Questions about the row below.
1) What is the minimum?
2) What is the entry just left of 126?
[137 132 126 103 114 116 133]
1) 103
2) 132

Questions about the row below.
1) Which number is the entry just right of the largest entry?
2) Which number is the entry just left of 151?
3) Which number is the entry just left of 119?
[141 134 122 136 117 144 119 117 101 142 114 130 151 122 108 142]
1) 122
2) 130
3) 144

Read these off the grid that follows.
1) Which number is the entry just right of 147?
2) Which number is the second entry on the main diagonal?
3) Which number is the bottom-left entry?
4) Which number is the entry directly below 117?
5) Which number is the first entry in reading order?
6) Which number is the entry directly below 138?
7) Which number is the entry just left of 141?
8) Which number is the top-right entry?
151,151,135,118,141,121
128,151,135,116,128,125
128,135,103,128,127,124
149,146,116,117,122,138
129,143,104,113,128,134
147,151,135,116,122,121
151,142,134,132,140,116
134,135,103,129,145,124
134,135,103,129,145,124
1) 151
2) 151
3) 134
4) 113
5) 151
6) 134
7) 118
8) 121

[[128 137 124 134 122 129 122 139 133 128 120 127 126]
 [114 129 127 117 134 122 135 126 122 128 133 130 133]
 [140 137 130 136 119 132 117 128 120 131 117 131 139]
 [123 122 129 123 134 132 134 116 123 128 134 128 132]
 [133 127 125 129 123 130 125 144 130 127 127 124 123]
 [135 136 125 132 118 133 118 145 128 128 120 126 128]
 [125 126 131 128 132 130 129 118 131 129 128 132 126]
 [144 120 130 134 123 131 126 130 122 131 127 125 132]
 [128 126 132 124 132 131 129 114 124 131 130 130 133]
 [140 113 131 152 127 130 131 124 153 126 127 130 112]
 [140 138 128 139 117 131 116 132 123 131 114 131 136]
 [129 130 122 130 123 126 126 143 135 128 126 125 122]]
Counting starts at 0.
What is the entry in row 2 and column 1?
Answer: 137
The entry at row 1, column 2 is 127
The entry just left of the largest entry -> 124
The entry in the top-right corner is 126
The entry at row 0, column 1: 137
The bottom-right entry: 122
The entry directly below the largest entry -> 123
The bottom-left entry: 129
The entry directly above the largest entry is 124
The top-left entry: 128
What is the entry at row 2, column 2?
Answer: 130
What is the entry at row 0, column 2?
Answer: 124
The maximum -> 153
The entry just left of the smallest entry: 130
What is the entry at row 2, column 0?
Answer: 140
The bottom entry of the column that holds the largest entry: 135
The entry directly above the smallest entry: 133
What is the entry in row 1 and column 0?
Answer: 114

grid =
[[116 129 118 125 125 130 139 137 143 126 125]
 [137 133 138 133 129 133 133 119 127 130 129]
 [136 122 124 122 129 135 120 126 114 138 125]
 [129 127 126 134 126 134 127 110 104 112 126]]
Rows and columns are numbered from 0.
The entry at row 0, column 0 is 116
The entry in row 1 and column 1 -> 133
The entry directly below 136: 129
Give the entry at row 0, column 1.
Answer: 129
The entry in the top-right corner: 125
The top entry of the column that holds the smallest entry is 143
Give the entry in row 2 and column 1.
Answer: 122
Give the entry just left of the smallest entry.
Answer: 110
The entry at row 1, column 0 -> 137
Give the entry in the bottom-right corner.
Answer: 126
Give the entry directly below 119.
Answer: 126
The entry just left of 135 -> 129
Give the entry just left of the largest entry.
Answer: 137
The entry in row 0 and column 2: 118
The entry in row 2 and column 0 -> 136

B =
[[127 126 125 127 131 132 130 129 134 127]
 [130 126 129 128 136 130 128 130 132 127]
 [127 126 125 128 130 132 130 129 134 127]
 [111 118 132 120 134 148 138 131 149 122]
 [101 128 124 110 130 155 136 127 152 123]
 [105 129 124 109 131 154 136 127 151 123]
 [112 118 132 121 134 146 138 130 149 122]
 [128 125 126 128 132 132 130 131 134 127]
 [129 126 129 127 135 131 128 130 132 127]
 [128 125 126 128 132 132 130 131 134 127]
 [103 128 124 109 130 156 136 127 152 123]
 [127 125 126 129 134 133 132 130 136 127]
 [112 117 132 121 136 148 138 130 151 122]]
Rows and columns are numbered from 0.
What is the entry in row 2 and column 1? 126
What is the entry at row 1, column 0? 130
What is the entry in the top-left corner? 127
What is the entry just left of the largest entry? 130
The entry directly above the largest entry is 132
The entry just right of 155 -> 136
What is the entry in row 1 and column 1? 126
What is the entry in the top-right corner? 127
What is the entry at row 2, column 0? 127
What is the maximum? 156
The top entry of the column that holds the largest entry: 132
The entry at row 0, column 1 -> 126
What is the bottom-left entry? 112
What is the bottom entry of the column that holds the largest entry? 148
The entry at row 2, column 2 -> 125
What is the entry just right of 105? 129
What is the bottom-right entry? 122
What is the entry in row 1 and column 2? 129
What is the entry directly below the smallest entry? 105
What is the entry just right of 156? 136
